Below is a small trained network, with its code and all its weights. Each question gives an input and a class and asks what happens when units are switched off, that is, made to give their printed mean instead of their output.

import numpy as np


def w(rows, s, z=0):
    codes = np.array(rows[::2]) - 128.0
    scale = np.full(codes.shape[1], s)
    scale[-1] = z or s
    return codes * scale


def norm(h):
    return h / np.sqrt((h * h).mean(-1, keepdims=True) + 1e-5)


def f(y):
    return y / 2 * (1 + np.tanh(0.7978845608 * (y + 0.044715 * y**3)))


def log_softmax(a):
    a = a - a.max(-1, keepdims=True)
    return a - np.log(np.exp(a).sum(-1, keepdims=True))


def net(x, mask):
    res = np.array(x, float).reshape(1, 6) / 4 @ E
    u = 0
    for l in range(2):
        y = f(norm(res) @ A[l][:, :-1].T + A[l][:, -1])
        res = res + np.where(mask[u : u + 5], y, B[l][:, -1]) @ B[l][:, :-1]
        u += 5
    return log_softmax(norm(res)[-1] @ U[:, :-1].T + U[:, -1])


A, B = {}, {}
E = w([
[131,127,136,146,117,135,115],'x0',
[128,128,124,122,126,127,132],'x1',
[128,131,131,127,131,122,125],'x2',
[102,9,140,84,95,105,49],'x3',
[199,88,95,190,161,104,171],'x4',
[57,124,2,169,116,90,131],'x5',
],0.013)
A[0] = w([
[61,202,66,204,202,134,158,121],'L0N0',
[178,231,192,134,150,114,172,110],'L0N1',
[179,244,162,86,138,197,180,140],'L0N2',
[34,67,44,126,94,69,138,2],'L0N3',
[15,254,87,142,79,166,141,67],'L0N4',
],0.0084,0.005)
B[0] = w([
[176,166,158,148,61,62,170,250],'L0N0',
[85,69,4,165,135,206,69,224],'L0N1',
[60,73,155,141,138,129,99,253],'L0N2',
[109,120,165,175,167,217,96,212],'L0N3',
[145,196,151,65,180,123,75,242],'L0N4',
],0.013,0.0062)
A[1] = w([
[199,2,108,172,157,159,133,92],'L1N0',
[218,58,245,50,83,127,151,142],'L1N1',
[183,99,81,213,156,115,153,173],'L1N2',
[156,95,63,146,143,208,179,2],'L1N3',
[47,102,154,66,90,211,67,125],'L1N4',
],0.0094,0.0044)
B[1] = w([
[136,207,97,96,254,96,76,207],'L1N0',
[191,136,118,54,82,95,125,193],'L1N1',
[157,57,168,144,126,102,141,195],'L1N2',
[127,92,139,179,171,135,96,143],'L1N3',
[104,107,133,164,68,150,218,255],'L1N4',
],0.015,0.0097)
U = w([
[13,102,131,151,86,216,130,246],'0',
[125,56,105,184,235,133,86,188],'1',
[95,254,140,120,125,125,103,67],'2',
[202,135,110,196,88,62,198,65],'3',
[137,87,158,46,39,136,161,124],'4',
[200,118,115,29,176,91,91,5],'5',
],0.02,0.0033)

Each question gives the input, the list of numbers given to net, and the class t.
The units are the neurons (one row each of A and B). Each row of codes is followed by its name. A weight is (code - 128) times the scale printed after its matrix; where a second scale follows, it is the last column's (A, B and U).
mask holds one flag per neuron, layer by layer. A switched-off neuron (its flag False) gives its mean, the last column of its row in B, instead of its output. The means were averaged over made-up inputs and are rounded, as every weight is.
A unit's drop is (log p(t) with every unit on - log p(t) with that unit switched off) / (log p(t) with every unit on - log p(t) with every unit switched off).
The circuit of an input: a set's keep is (log p(t) with only the set's units on - log p(t) with every unit switched off) / (log p(t) with every unit on - log p(t) with every unit switched off). Starting from all 10 units, units are removed one at a time, each time the one whose removal leaves the highest keep (on an exact tie, the one counted first), for as long as the keep stays at least 0.8.
circuit, biggest first: the units of the circuit, biggest drop first
top k neurons: the k neurons with the biggest drops, biggest first
drop when u is switched off: that unit's drop, to one decimal
input [7,1,0,-4,7,0], class 1: circuit, biggest first	[L1N4]
input [7,4,-7,3,1,0], class 5: top 2 neurons	[L0N1, L1N0]
input [-6,8,-3,-8,-8,-1], class 0: top 4 neurons	[L0N2, L0N1, L1N0, L1N4]
input [6,0,1,5,-5,0], class 4: top 4 neurons	[L0N1, L0N2, L1N1, L0N3]
input [7,1,-7,3,-3,0], class 4: top 3 neurons	[L0N1, L0N2, L0N3]
input [-2,-4,-8,0,3,2], class 3: top 2 neurons	[L0N1, L0N0]
input [3,0,-7,-4,-3,0], class 0: top 3 neurons	[L0N2, L0N1, L1N0]
input [6,8,3,4,2,-7], class 5: top 2 neurons	[L1N0, L0N4]
input [0,-5,-7,-8,4,0], class 1: top 2 neurons	[L0N1, L0N2]
input [-1,8,-6,-7,-7,-2], class 0: top 2 neurons	[L0N2, L0N1]
input [8,4,-4,7,3,-2], class 5: drop when L1N0 is switched off	0.3
input [5,7,6,8,5,-2], class 5: drop when L1N0 is switched off	0.1
input [-5,5,1,-2,-8,5], class 2: drop when L0N4 is switched off	0.3
input [-2,-6,-5,-4,6,-7], class 1: drop when L0N1 is switched off	0.2
input [8,2,-6,-1,-6,2], class 2: circuit, biggest first	[L0N4]
